Below are the code and all the weights of a small trained network. Each question names an input and a class and asks about switching units off, where a switched-off unit gives its printed mean instead of its output.

import numpy as np


def w(rows, s, z=0):
    codes = np.array(rows[::2]) - 128.0
    scale = np.full(codes.shape[1], s)
    scale[-1] = z or s
    return codes * scale


def f(y):
    return np.maximum(y, 0)


def log_softmax(a):
    a = a - a.max(-1, keepdims=True)
    return a - np.log(np.exp(a).sum(-1, keepdims=True))


def net(x, mask):
    res = np.array(x, float).reshape(1, 4) / 4 @ E
    y = f(res @ A[0][:, :-1].T + A[0][:, -1])
    res = res + np.where(mask, y, B[0][:, -1]) @ B[0][:, :-1]
    return log_softmax(res[-1] @ U[:, :-1].T + U[:, -1])


A, B = {}, {}
E = w([
[248,172,79,162],'x0',
[177,93,215,195],'x1',
[165,100,81,104],'x2',
[126,61,85,213],'x3',
],0.011)
A[0] = w([
[66,119,222,27,197],'N0',
[88,71,48,102,183],'N1',
[180,127,45,178,245],'N2',
[77,245,75,88,253],'N3',
[12,154,97,137,240],'N4',
[186,252,252,142,187],'N5',
[236,109,194,194,168],'N6',
[135,62,37,122,126],'N7',
[164,58,229,173,245],'N8',
],0.015,0.0051)
B[0] = w([
[47,167,157,71,252],'N0',
[95,63,107,68,207],'N1',
[144,42,83,105,242],'N2',
[147,172,34,117,249],'N3',
[75,147,91,234,233],'N4',
[221,197,112,114,234],'N5',
[195,98,178,125,248],'N6',
[98,53,118,122,197],'N7',
[143,110,254,142,252],'N8',
],0.029,0.015)
U = w([
[223,113,191,157,144],'0',
[244,213,46,111,168],'1',
[71,160,174,135,168],'2',
[151,57,43,118,184],'3',
[104,211,101,220,111],'4',
[168,251,189,64,105],'5',
[62,229,59,87,3],'6',
],0.011,0.0025)

Each question gives the input, the list of numbers given to net, and the class t.
The units are the neurons (one row each of A and B). Each row of codes is followed by its name. A weight is (code - 128) times the scale printed after its matrix; where a second scale follows, it is the last column's (A, B and U).
mask holds one flag per neuron, in row order. A switched-off neuron (its flag False) gives its mean, the last column of its row in B, instead of its output. The means were averaged over made-up inputs and are rounded, as every weight is.
A unit's drop is (log p(t) with every unit on - log p(t) with that unit switched off) / (log p(t) with every unit on - log p(t) with every unit switched off).
The circuit of an input: a set's keep is (log p(t) with only the set's units on - log p(t) with every unit switched off) / (log p(t) with every unit on - log p(t) with every unit switched off). Starting from all 9 units, units are removed one at a time, each time the one whose removal leaves the highest keep (on an exact tie, the one counted first), for as long as the keep stays at least 0.8.
circuit, biggest first: the units of the circuit, biggest drop first
k most important neurons: the k neurons with the biggest drops, biggest first
drop of u: that unit's drop, to one decimal
input [1,-3,-8,-4], class 1: 2 most important neurons => N5, N3
input [1,-3,7,-8], class 6: 3 most important neurons => N6, N0, N2
input [-8,7,5,1], class 2: circuit, biggest first => N0
input [3,2,-5,-5], class 1: 2 most important neurons => N5, N8
input [5,1,0,-1], class 1: 4 most important neurons => N8, N5, N7, N1
input [4,4,-2,-5], class 1: 2 most important neurons => N5, N0
input [-8,6,3,-2], class 2: 2 most important neurons => N5, N3
input [8,4,-3,-5], class 1: 2 most important neurons => N5, N7
input [-8,7,1,4], class 2: 3 most important neurons => N0, N5, N2
input [0,2,2,-6], class 5: 2 most important neurons => N2, N0
input [7,-4,1,-1], class 3: 2 most important neurons => N2, N5
input [-4,4,-3,1], class 5: drop of N0 => 0.3
input [-7,6,5,-3], class 5: drop of N4 => 0.3
input [8,5,0,-8], class 1: circuit, biggest first => N5
input [-5,6,-4,0], class 5: drop of N0 => 0.6
